Below is a small trained network, with its code and all its weights. Each question gives an input and a class and asks what happens when units are switched off, that is, made to give their printed mean instead of their output.

import numpy as np


def w(rows, s, z=0):
    codes = np.array(rows[::2]) - 128.0
    scale = np.full(codes.shape[1], s)
    scale[-1] = z or s
    return codes * scale


def f(y):
    return np.maximum(y, 0)


def log_softmax(a):
    a = a - a.max(-1, keepdims=True)
    return a - np.log(np.exp(a).sum(-1, keepdims=True))


def net(x, mask):
    res = np.array(x, float).reshape(1, 6) / 4 @ E
    y = f(res @ A[0][:, :-1].T + A[0][:, -1])
    res = res + np.where(mask, y, B[0][:, -1]) @ B[0][:, :-1]
    return log_softmax(res[-1] @ U[:, :-1].T + U[:, -1])


A, B = {}, {}
E = w([
[127,109,158,137,129,106],'x0',
[145,185,122,241,6,132],'x1',
[127,117,156,134,130,133],'x2',
[249,184,185,93,185,90],'x3',
[66,245,129,201,219,99],'x4',
[129,122,133,133,129,119],'x5',
],0.011)
A[0] = w([
[185,150,145,119,134,131,161],'N0',
[163,173,135,194,41,131,3],'N1',
[106,142,142,121,99,112,117],'N2',
[59,187,134,172,216,113,67],'N3',
[241,171,149,120,172,105,119],'N4',
[185,42,110,73,81,155,102],'N5',
[95,84,124,54,214,136,21],'N6',
[160,164,123,97,120,118,123],'N7',
[2,93,112,127,105,140,137],'N8',
],0.02,0.0043)
B[0] = w([
[61,90,144,168,153,144,179],'N0',
[179,179,136,71,226,83,216],'N1',
[141,127,147,129,152,195,143],'N2',
[107,180,169,94,1,122,236],'N3',
[111,29,56,158,129,190,232],'N4',
[82,199,159,122,28,128,251],'N5',
[186,192,140,116,239,89,237],'N6',
[139,65,147,167,98,89,161],'N7',
[114,3,77,194,158,169,219],'N8',
],0.017,0.024)
U = w([
[116,3,76,148,110,122,40],'0',
[103,140,143,67,2,85,70],'1',
[209,126,118,62,196,54,255],'2',
],0.0094,0.00083)

Each question gives the input, the list of numbers given to net, and the class t.
The units are the neurons (one row each of A and B). Each row of codes is followed by its name. A weight is (code - 128) times the scale printed after its matrix; where a second scale follows, it is the last column's (A, B and U).
mask holds one flag per neuron, in row order. A switched-off neuron (its flag False) gives its mean, the last column of its row in B, instead of its output. The means were averaged over made-up inputs and are rounded, as every weight is.
A unit's drop is (log p(t) with every unit on - log p(t) with that unit switched off) / (log p(t) with every unit on - log p(t) with every unit switched off).
The circuit of an input: a set's keep is (log p(t) with only the set's units on - log p(t) with every unit switched off) / (log p(t) with every unit on - log p(t) with every unit switched off). Starting from all 9 units, units are removed one at a time, each time the one whose removal leaves the highest keep (on an exact tie, the one counted first), for as long as the keep stays at least 0.8.
circuit, biggest first: the units of the circuit, biggest drop first
most important unit: the unit with the biggest drop
k most important neurons: the k neurons with the biggest drops, biggest first
drop when u is switched off: that unit's drop, to one decimal
input [-6,6,1,7,-7,-5], class 0: 4 most important neurons => N4, N3, N0, N6
input [-6,0,3,4,5,3], class 1: most important unit => N3
input [4,6,5,6,-6,-5], class 0: 3 most important neurons => N3, N4, N6
input [3,-8,6,3,8,-5], class 1: 2 most important neurons => N3, N1
input [-3,-3,0,6,6,1], class 0: 2 most important neurons => N4, N5
input [-5,-3,7,0,-2,-4], class 2: 2 most important neurons => N3, N6
input [4,-4,7,0,2,-5], class 2: 2 most important neurons => N5, N6
input [4,1,-2,7,-6,0], class 0: 2 most important neurons => N4, N3
input [-7,-4,-3,-5,-6,-5], class 1: 3 most important neurons => N5, N4, N0
input [8,-4,2,-2,1,-6], class 2: 2 most important neurons => N4, N6
input [1,-6,3,6,-5,-1], class 0: 4 most important neurons => N4, N1, N3, N0
input [-3,5,1,0,4,6], class 2: 2 most important neurons => N1, N5
input [6,-7,6,-3,-5,8], class 2: 2 most important neurons => N6, N3
input [-4,8,-5,0,-7,-7], class 2: circuit, biggest first => N1
input [3,5,-3,-4,4,3], class 2: 3 most important neurons => N1, N5, N4
input [8,4,6,2,-2,6], class 2: drop when N3 is switched off => 0.7
input [-5,0,-1,4,7,3], class 1: drop when N3 is switched off => 6.6
input [2,-2,-6,7,-5,-1], class 0: drop when N4 is switched off => 2.3
